Look-ups in named tables: a row name and a column name give one cell, copied from the table.

buv.tsv
	famifu	getav
gava	-59.0	9.3
midifek	-31.3	1.7
satugod	80.2	16.5
sarev	65.5	22.0
bav	-11.8	64.7
nav	40.9	-51.9
num	25.6	-9.6

famifu of gava is -59.0
getav of nav is -51.9
famifu of num is 25.6
getav of sarev is 22.0
getav of midifek is 1.7
famifu of sarev is 65.5
Row with the largest getav: bav

kave:
         lofipeb  datimek  mol  dum  nif  setigid  mez  banepe
mozimak      0.2      0.1  0.2  0.7  0.8      0.1  0.8     0.5
fibat        0.3      0.4  0.4  0.5  0.6      0.2  0.6     0.6
vune         0.6      0.9  0.5  0.1  0.1      0.6  0.1     0.4
taz          0.2      0.1  0.3  0.7  0.7      0.1  0.8     0.5
vofab        0.2      0.1  0.2  0.7  0.8      0.1  0.8     0.5
leko         0.6      0.8  0.5  0.2  0.1      0.6  0.1     0.4
soruzo       0.3      0.4  0.3  0.5  0.6      0.2  0.7     0.6
difi         0.2      0.1  0.3  0.7  0.8      0.1  0.8     0.5
tus          0.6      0.9  0.5  0.1  0.1      0.6  0.1     0.4
mog          0.6      0.9  0.6  0.1  0.1      0.7  0.1     0.4
supov        0.2      0.1  0.2  0.7  0.8      0.1  0.8     0.5
pako         0.2      0.1  0.2  0.7  0.8      0.1  0.8     0.5

nif of mozimak: 0.8
setigid of leko: 0.6
mol of supov: 0.2
mez of supov: 0.8
datimek of vune: 0.9
nif of soruzo: 0.6
mez of soruzo: 0.7
lofipeb of soruzo: 0.3
mez of pako: 0.8
nif of difi: 0.8
mol of mozimak: 0.2
banepe of mozimak: 0.5
datimek of mozimak: 0.1
banepe of mog: 0.4
Row with the largest setigid: mog

sab
|  | mez | nisobe | nubapa | rifures | fov |
|---|---|---|---|---|---|
| dop | -0.34 | 0.10 | -0.62 | -0.02 | 0.14 |
| nir | 0.23 | 0.37 | 0.28 | 0.26 | 0.17 |
| nin | -0.04 | 0.15 | -0.04 | -0.30 | 0.19 |
| putip | 0.60 | 0.27 | 0.80 | 0.14 | 0.17 |
| sel | 0.00 | 0.09 | 0.04 | 0.17 | 0.18 |
| neru | -0.24 | 0.05 | 0.14 | 0.10 | 0.11 |
| buvul | -0.27 | -0.07 | 0.33 | -0.39 | 0.13 |
| buvife | 0.44 | 0.25 | 0.01 | 0.05 | 0.18 |
| miz | 0.37 | 0.04 | 0.28 | 0.05 | 0.10 |
| betol | 0.19 | 0.15 | 0.30 | 0.38 | 0.04 |
| reke | 0.34 | 0.16 | 0.56 | -0.09 | 0.23 |
| beb | 0.27 | 0.24 | 0.31 | -0.02 | 0.19 |
| kanala | 0.07 | 0.14 | -0.32 | 0.19 | 0.16 |
| boduvo | 0.18 | 0.07 | 0.23 | 0.22 | 0.13 |

fov of dop is 0.14
nisobe of sel is 0.09
mez of kanala is 0.07
fov of buvul is 0.13
nubapa of nir is 0.28
nisobe of miz is 0.04
nubapa of sel is 0.04
rifures of miz is 0.05
rifures of dop is -0.02
nubapa of putip is 0.80
nisobe of putip is 0.27
fov of boduvo is 0.13
fov of reke is 0.23
Which row has the largest nubapa? putip

